Here is a tiny trained network, its code and every weight. The questions are about switching its units off for an input and a class, where a switched-off unit gives its printed mean instead of its output.

import numpy as np


def w(rows, s, z=0):
    codes = np.array(rows[::2]) - 128.0
    scale = np.full(codes.shape[1], s)
    scale[-1] = z or s
    return codes * scale


def norm(h):
    return h / np.sqrt((h * h).mean(-1, keepdims=True) + 1e-5)


def f(y):
    return y / 2 * (1 + np.tanh(0.7978845608 * (y + 0.044715 * y**3)))


def log_softmax(a):
    a = a - a.max(-1, keepdims=True)
    return a - np.log(np.exp(a).sum(-1, keepdims=True))


def net(x, mask):
    res = np.array(x, float).reshape(1, 4) / 4 @ E
    u = 0
    for l in range(2):
        y = f(norm(res) @ A[l][:, :-1].T + A[l][:, -1])
        res = res + np.where(mask[u : u + 6], y, B[l][:, -1]) @ B[l][:, :-1]
        u += 6
    return log_softmax(norm(res)[-1] @ U[:, :-1].T + U[:, -1])


A, B = {}, {}
E = w([
[176,172,126,186,238,79,116,175],'x0',
[51,219,60,110,159,148,2,62],'x1',
[82,217,223,61,134,207,81,92],'x2',
[97,189,125,120,98,4,123,165],'x3',
],0.0056)
A[0] = w([
[146,18,60,150,134,212,158,131,83],'L0N0',
[110,27,114,179,227,218,192,132,24],'L0N1',
[133,200,126,77,254,223,102,218,5],'L0N2',
[122,135,76,162,166,103,80,105,190],'L0N3',
[116,123,120,133,26,183,88,24,27],'L0N4',
[166,128,174,222,139,97,97,141,44],'L0N5',
],0.0068,0.0029)
B[0] = w([
[171,163,79,115,184,149,77,239,253],'L0N0',
[176,25,197,101,158,174,124,133,234],'L0N1',
[42,120,197,192,213,72,160,67,218],'L0N2',
[159,146,125,179,72,141,65,171,246],'L0N3',
[29,167,139,42,74,158,146,156,232],'L0N4',
[73,143,58,2,85,65,98,3,148],'L0N5',
],0.0077,0.003)
A[1] = w([
[51,158,139,34,72,182,131,48,101],'L1N0',
[104,92,25,107,106,161,136,203,4],'L1N1',
[65,181,106,12,129,82,114,58,143],'L1N2',
[104,137,147,190,153,161,134,44,89],'L1N3',
[83,174,183,189,209,128,110,61,116],'L1N4',
[179,179,154,139,124,16,254,172,114],'L1N5',
],0.009,0.0044)
B[1] = w([
[101,100,163,185,57,148,140,84,240],'L1N0',
[70,169,208,78,198,103,123,122,161],'L1N1',
[158,63,148,175,123,211,161,94,238],'L1N2',
[107,134,224,106,122,2,135,167,150],'L1N3',
[245,244,239,111,196,42,191,105,216],'L1N4',
[88,68,70,58,119,47,202,73,254],'L1N5',
],0.0073,0.0063)
U = w([
[255,19,128,126,195,199,147,200,127],'0',
[134,48,56,86,117,48,207,117,211],'1',
[178,191,224,149,219,79,170,79,186],'2',
[90,104,163,162,50,206,140,88,193],'3',
[67,152,87,74,170,141,95,200,2],'4',
[160,191,25,225,123,81,57,116,39],'5',
],0.014,0.0029)

Each question gives the input, the list of numbers given to net, and the class t.
The units are the neurons (one row each of A and B). Each row of codes is followed by its name. A weight is (code - 128) times the scale printed after its matrix; where a second scale follows, it is the last column's (A, B and U).
mask holds one flag per neuron, layer by layer. A switched-off neuron (its flag False) gives its mean, the last column of its row in B, instead of its output. The means were averaged over made-up inputs and are rounded, as every weight is.
A unit's drop is (log p(t) with every unit on - log p(t) with that unit switched off) / (log p(t) with every unit on - log p(t) with every unit switched off).
The circuit of an input: a set's keep is (log p(t) with only the set's units on - log p(t) with every unit switched off) / (log p(t) with every unit on - log p(t) with every unit switched off). Starting from all 12 units, units are removed one at a time, each time the one whose removal leaves the highest keep (on an exact tie, the one counted first), for as long as the keep stays at least 0.8.
circuit, biggest first: the units of the circuit, biggest drop first
top k neurons: the k neurons with the biggest drops, biggest first
k most important neurons of layer l: the k neurons of layer l with the biggest drops, biggest first
drop of u: that unit's drop, to one decimal
input [-2,-7,6,0], class 1: circuit, biggest first	(L0N3, L1N2, L1N4)
input [0,5,1,6], class 5: top 2 neurons	(L0N2, L0N3)
input [7,-7,5,4], class 1: circuit, biggest first	(L1N5)
input [0,3,7,-8], class 2: top 2 neurons	(L0N2, L1N4)
input [-3,-2,2,-7], class 0: 2 most important neurons of layer 0	(L0N0, L0N1)
input [-5,5,-5,-4], class 4: circuit, biggest first	(L0N0, L1N1)
input [8,-8,-5,-2], class 1: 2 most important neurons of layer 1	(L1N5, L1N2)
input [-8,5,-6,-6], class 4: top 2 neurons	(L0N0, L1N1)
input [-5,0,-3,-5], class 0: top 2 neurons	(L0N1, L0N0)
input [-5,1,-7,-3], class 0: top 3 neurons	(L0N1, L0N5, L1N5)
input [6,5,-6,-4], class 5: top 2 neurons	(L0N3, L1N2)
input [-1,8,-1,0], class 3: top 4 neurons	(L0N4, L0N0, L1N2, L1N0)
input [-1,8,-4,-4], class 4: 3 most important neurons of layer 0	(L0N3, L0N4, L0N5)
input [4,-6,5,4], class 1: circuit, biggest first	(L1N5)
input [-3,8,-6,-4], class 4: 2 most important neurons of layer 0	(L0N0, L0N4)
input [-2,2,-1,5], class 5: 2 most important neurons of layer 0	(L0N4, L0N5)
input [-5,3,-5,3], class 3: top 3 neurons	(L0N0, L0N4, L1N5)
input [3,4,-7,-3], class 0: drop of L1N2	-0.3
input [-6,-2,-5,-3], class 0: drop of L0N1	0.2
input [-2,6,4,7], class 3: most important neuron of layer 0	(L0N2)
